Here is a tiny trained network, its code and every weight. The questions are about switching its units off for an input and a class, where a switched-off unit gives its printed mean instead of its output.

import numpy as np


def w(rows, s, z=0):
    codes = np.array(rows[::2]) - 128.0
    scale = np.full(codes.shape[1], s)
    scale[-1] = z or s
    return codes * scale


def f(y):
    return y / 2 * (1 + np.tanh(0.7978845608 * (y + 0.044715 * y**3)))


def log_softmax(a):
    a = a - a.max(-1, keepdims=True)
    return a - np.log(np.exp(a).sum(-1, keepdims=True))


def net(x, mask):
    res = np.array(x, float).reshape(1, 4) / 4 @ E
    y = f(res @ A[0][:, :-1].T + A[0][:, -1])
    res = res + np.where(mask, y, B[0][:, -1]) @ B[0][:, :-1]
    return log_softmax(res[-1] @ U[:, :-1].T + U[:, -1])


A, B = {}, {}
E = w([
[178,5,149,155,124,114],'x0',
[90,153,174,102,47,80],'x1',
[91,128,114,7,176,66],'x2',
[45,116,167,161,120,145],'x3',
],0.014)
A[0] = w([
[85,227,52,139,196,184,202],'N0',
[53,195,145,104,141,122,218],'N1',
[136,27,143,171,159,95,181],'N2',
[142,149,65,100,126,57,241],'N3',
[223,76,74,112,251,135,223],'N4',
[93,114,219,199,140,197,255],'N5',
[46,122,104,63,104,143,161],'N6',
[141,88,181,93,110,17,174],'N7',
[50,181,182,48,122,133,148],'N8',
[236,103,114,153,105,95,222],'N9',
[60,57,216,182,139,149,102],'N10',
[65,80,125,91,172,145,165],'N11',
[110,109,238,119,167,46,204],'N12',
[89,222,105,138,62,235,205],'N13',
[148,172,126,29,66,59,248],'N14',
[188,54,136,137,91,73,187],'N15',
[133,46,177,138,167,37,210],'N16',
[163,104,57,156,180,158,181],'N17',
],0.011,0.0047)
B[0] = w([
[184,148,89,184,109,109,230],'N0',
[146,134,83,177,79,38,211],'N1',
[64,133,138,110,174,144,209],'N2',
[168,123,104,55,156,92,191],'N3',
[100,130,1,118,125,201,248],'N4',
[70,208,155,210,76,195,217],'N5',
[110,90,113,129,90,62,185],'N6',
[103,38,147,74,150,97,191],'N7',
[120,113,142,136,96,60,214],'N8',
[175,131,145,110,178,188,204],'N9',
[103,136,183,157,164,132,190],'N10',
[77,110,78,147,82,118,172],'N11',
[63,57,149,106,63,74,180],'N12',
[179,164,122,164,97,106,227],'N13',
[228,165,214,74,137,77,228],'N14',
[91,95,158,106,177,154,198],'N15',
[81,101,162,50,129,150,200],'N16',
[123,151,58,119,156,237,199],'N17',
],0.0091,0.017)
U = w([
[180,143,41,115,167,234,147],'0',
[207,188,166,66,200,122,161],'1',
[44,92,234,164,174,154,208],'2',
[121,89,202,86,89,47,189],'3',
[10,100,73,114,124,159,50],'4',
[193,153,129,185,124,62,7],'5',
[119,195,216,254,63,157,186],'6',
[156,36,208,45,179,132,120],'7',
],0.0099,0.0017)

Each question gives the input, the list of numbers given to net, and the class t.
The units are the neurons (one row each of A and B). Each row of codes is followed by its name. A weight is (code - 128) times the scale printed after its matrix; where a second scale follows, it is the last column's (A, B and U).
mask holds one flag per neuron, in row order. A switched-off neuron (its flag False) gives its mean, the last column of its row in B, instead of its output. The means were averaged over made-up inputs and are rounded, as every weight is.
A unit's drop is (log p(t) with every unit on - log p(t) with that unit switched off) / (log p(t) with every unit on - log p(t) with every unit switched off).
The circuit of an input: a set's keep is (log p(t) with only the set's units on - log p(t) with every unit switched off) / (log p(t) with every unit on - log p(t) with every unit switched off). Starting from the 12 units with the biggest drops (on a tie, the unit counted first), units are removed one at a time, each time the one whose removal leaves the highest keep (on an exact tie, the one counted first), for as long as the keep stays at least 0.8.
circuit, biggest first: the units of the circuit, biggest drop first
top k neurons: the k neurons with the biggest drops, biggest first
drop when u is switched off: that unit's drop, to one decimal
input [-5,3,-2,-6], class 5: circuit, biggest first : [N16 N17]
input [-8,3,4,-8], class 5: top 2 neurons : [N1 N0]
input [-5,-7,6,8], class 5: circuit, biggest first : [N0 N1]
input [-5,-2,-2,0], class 6: circuit, biggest first : [N4]
input [-3,5,-3,-2], class 5: circuit, biggest first : [N5 N16]
input [8,-2,0,-5], class 0: top 2 neurons : [N4 N9]
input [-6,0,5,5], class 5: circuit, biggest first : [N0 N1]
input [-4,4,-3,-5], class 5: circuit, biggest first : [N16 N13 N5]
input [2,-3,-2,6], class 6: top 2 neurons : [N5 N7]
input [8,7,6,4], class 7: top 4 neurons : [N7 N16 N15 N1]
input [7,0,-7,5], class 2: top 2 neurons : [N2 N15]
input [8,7,-7,-7], class 7: top 2 neurons : [N9 N7]
input [0,4,1,7], class 3: top 2 neurons : [N12 N0]
input [7,-2,2,5], class 2: circuit, biggest first : [N10]
input [-3,5,-6,-7], class 1: top 2 neurons : [N5 N1]
input [8,-1,2,-3], class 4: top 4 neurons : [N4 N14 N2 N17]
input [2,2,0,0], class 7: top 2 neurons : [N5 N1]
input [-7,4,4,-3], class 3: top 2 neurons : [N8 N4]
input [-4,2,2,7], class 6: drop when N17 is switched off : -0.1
input [-3,-8,-2,7], class 6: circuit, biggest first : [N5]
input [3,-5,7,0], class 4: drop when N4 is switched off : 0.2
input [1,3,6,-7], class 7: drop when N7 is switched off : 0.1
